Below are the code and all the weights of a small trained network. Each question names an input and a class and asks about switching units off, where a switched-off unit gives its printed mean instead of its output.

import numpy as np


def w(rows, s, z=0):
    codes = np.array(rows[::2]) - 128.0
    scale = np.full(codes.shape[1], s)
    scale[-1] = z or s
    return codes * scale


def norm(h):
    return h / np.sqrt((h * h).mean(-1, keepdims=True) + 1e-5)


def f(y):
    return np.maximum(y, 0)


def log_softmax(a):
    a = a - a.max(-1, keepdims=True)
    return a - np.log(np.exp(a).sum(-1, keepdims=True))


def net(x, mask):
    res = np.array(x, float).reshape(1, 4) / 4 @ E
    u = 0
    for l in range(3):
        y = f(norm(res) @ A[l][:, :-1].T + A[l][:, -1])
        res = res + np.where(mask[u : u + 6], y, B[l][:, -1]) @ B[l][:, :-1]
        u += 6
    return log_softmax(norm(res)[-1] @ U[:, :-1].T + U[:, -1])


A, B = {}, {}
E = w([
[164,155,86,52,1,141,130,79,156,131,63,208],'x0',
[135,123,146,114,139,121,129,116,138,124,128,121],'x1',
[101,118,202,103,122,162,102,106,95,228,147,132],'x2',
[78,112,161,90,135,231,55,151,178,79,63,209],'x3',
],0.0068)
A[0] = w([
[114,134,135,122,152,185,103,136,144,113,106,155,153],'L0N0',
[121,119,127,167,190,102,143,131,96,149,154,86,234],'L0N1',
[98,134,147,152,198,162,107,177,142,111,143,138,68],'L0N2',
[98,130,153,130,133,165,121,141,134,166,124,124,1],'L0N3',
[110,122,166,126,121,145,100,116,128,244,128,130,200],'L0N4',
[159,142,122,109,72,107,129,138,137,141,148,114,66],'L0N5',
],0.011,0.0019)
B[0] = w([
[97,94,151,112,25,58,96,167,149,78,137,104,212],'L0N0',
[150,157,142,100,100,168,101,246,199,94,136,199,254],'L0N1',
[71,110,158,154,195,113,135,46,68,165,96,47,212],'L0N2',
[141,116,109,147,246,157,2,105,151,142,133,245,168],'L0N3',
[83,144,154,68,118,121,223,131,12,132,139,122,238],'L0N4',
[119,115,144,156,142,120,163,36,131,187,100,142,181],'L0N5',
],0.0082,0.0092)
A[1] = w([
[189,155,86,143,185,109,198,47,115,169,122,135,35],'L1N0',
[168,100,111,200,102,87,78,79,255,167,111,116,87],'L1N1',
[54,71,79,169,210,130,97,52,60,115,96,22,111],'L1N2',
[113,149,166,158,180,159,140,184,106,130,171,103,5],'L1N3',
[104,120,153,117,120,111,69,113,99,148,125,176,192],'L1N4',
[154,107,123,215,168,94,57,148,251,129,139,76,80],'L1N5',
],0.011,0.0012)
B[1] = w([
[113,105,95,188,150,224,180,134,51,119,79,200,227],'L1N0',
[114,63,38,110,158,74,79,194,78,65,146,106,198],'L1N1',
[165,104,211,197,97,74,129,124,130,74,67,157,245],'L1N2',
[178,89,100,87,100,95,125,164,130,94,212,121,253],'L1N3',
[148,185,93,104,115,177,127,120,172,162,143,131,233],'L1N4',
[80,189,126,176,101,150,177,99,195,203,10,116,215],'L1N5',
],0.011,0.0071)
A[2] = w([
[152,121,53,79,143,124,87,138,224,48,165,45,110],'L2N0',
[153,74,212,143,208,114,22,74,52,87,160,140,4],'L2N1',
[155,183,129,215,149,176,229,85,106,244,141,33,127],'L2N2',
[111,208,104,57,166,183,136,199,198,178,118,111,172],'L2N3',
[170,135,187,71,107,157,76,92,157,198,247,122,141],'L2N4',
[182,105,54,110,230,196,162,167,92,98,205,71,109],'L2N5',
],0.011,0.0021)
B[2] = w([
[100,87,111,3,133,68,150,97,113,119,162,152,226],'L2N0',
[110,120,26,119,151,179,75,230,127,166,229,220,204],'L2N1',
[149,111,165,47,226,158,126,105,219,142,172,195,198],'L2N2',
[112,188,86,192,194,125,114,83,122,177,117,64,254],'L2N3',
[132,137,189,165,49,157,102,136,163,81,122,73,219],'L2N4',
[222,99,141,193,127,80,149,83,64,126,115,46,222],'L2N5',
],0.013,0.0075)
U = w([
[128,180,79,137,223,78,168,118,206,189,100,70,174],'0',
[117,93,208,220,95,75,108,160,185,74,2,118,104],'1',
[210,134,197,144,109,91,148,167,70,131,205,4,168],'2',
[110,88,159,150,110,170,51,224,83,132,173,226,117],'3',
[182,57,53,200,142,125,178,116,26,112,51,144,115],'4',
[91,88,67,9,75,58,117,107,124,89,97,121,240],'5',
[161,116,186,69,183,209,218,81,102,191,134,214,19],'6',
[76,214,184,95,19,204,86,73,136,157,86,76,2],'7',
],0.0097,0.00066)

Each question gives the input, the list of numbers given to net, and the class t.
The units are the neurons (one row each of A and B). Each row of codes is followed by its name. A weight is (code - 128) times the scale printed after its matrix; where a second scale follows, it is the last column's (A, B and U).
mask holds one flag per neuron, layer by layer. A switched-off neuron (its flag False) gives its mean, the last column of its row in B, instead of its output. The means were averaged over made-up inputs and are rounded, as every weight is.
A unit's drop is (log p(t) with every unit on - log p(t) with that unit switched off) / (log p(t) with every unit on - log p(t) with every unit switched off).
The circuit of an input: a set's keep is (log p(t) with only the set's units on - log p(t) with every unit switched off) / (log p(t) with every unit on - log p(t) with every unit switched off). Starting from the 12 units with the biggest drops (on a tie, the unit counted first), units are removed one at a time, each time the one whose removal leaves the highest keep (on an exact tie, the one counted first), for as long as the keep stays at least 0.8.
circuit, biggest first: the units of the circuit, biggest drop first
most important unit: the unit with the biggest drop
top k neurons: the k neurons with the biggest drops, biggest first
top k neurons in layer l: the k neurons of layer l with the biggest drops, biggest first
drop of u: that unit's drop, to one decimal
input [-1,2,-1,7], class 1: most important unit -> L0N2
input [-3,4,0,-8], class 0: top 3 neurons -> L0N4; L1N5; L0N1
input [-7,8,-2,-1], class 0: top 4 neurons -> L0N1; L0N4; L1N5; L2N3
input [8,-8,-3,-2], class 4: circuit, biggest first -> L0N1; L1N0
input [-3,3,-6,-7], class 0: circuit, biggest first -> L0N4; L1N5
input [5,4,-4,-1], class 4: top 2 neurons -> L0N4; L0N1
input [4,-7,5,1], class 7: top 2 neurons -> L0N2; L1N0
input [-6,-5,-3,5], class 1: top 4 neurons -> L0N2; L0N4; L1N5; L1N2
input [1,-4,8,-8], class 6: top 3 neurons -> L2N2; L0N5; L0N0
input [5,-8,1,0], class 6: top 2 neurons -> L0N1; L0N5
input [-2,6,-5,2], class 1: circuit, biggest first -> L1N2; L0N2
input [5,-4,8,1], class 7: circuit, biggest first -> L2N4; L1N4
input [0,-5,-7,-8], class 0: circuit, biggest first -> L1N5; L0N4
input [-7,-1,-5,4], class 1: top 3 neurons -> L0N2; L0N4; L1N5
input [8,2,-6,-2], class 4: top 3 neurons in layer 0 -> L0N4; L0N1; L0N0
input [-7,-1,-7,0], class 0: most important unit -> L0N1
input [-4,5,-2,1], class 1: top 4 neurons -> L0N4; L0N2; L1N5; L1N2
input [-2,-5,-1,-1], class 0: top 2 neurons -> L0N1; L0N4
input [3,4,0,3], class 5: top 2 neurons -> L0N0; L0N4
input [-5,-3,0,3], class 1: top neuron -> L0N4
input [0,7,-4,-8], class 0: top 2 neurons in layer 1 -> L1N5; L1N2
input [4,-4,0,8], class 5: top 2 neurons in layer 1 -> L1N5; L1N0
input [3,1,4,1], class 7: top 2 neurons -> L0N2; L1N0
input [-4,-7,-3,2], class 1: top 4 neurons -> L0N2; L0N4; L1N2; L1N5
input [0,6,7,-1], class 2: top 2 neurons -> L0N2; L1N5
input [-8,1,0,-6], class 0: top 2 neurons in layer 1 -> L1N5; L1N1
input [-7,0,-2,2], class 1: circuit, biggest first -> L1N2
input [7,-7,-1,8], class 5: top 2 neurons in layer 0 -> L0N4; L0N0
input [7,8,-3,-8], class 4: drop of L1N1 -> 1.5
input [3,-7,7,6], class 7: drop of L2N3 -> 0.0
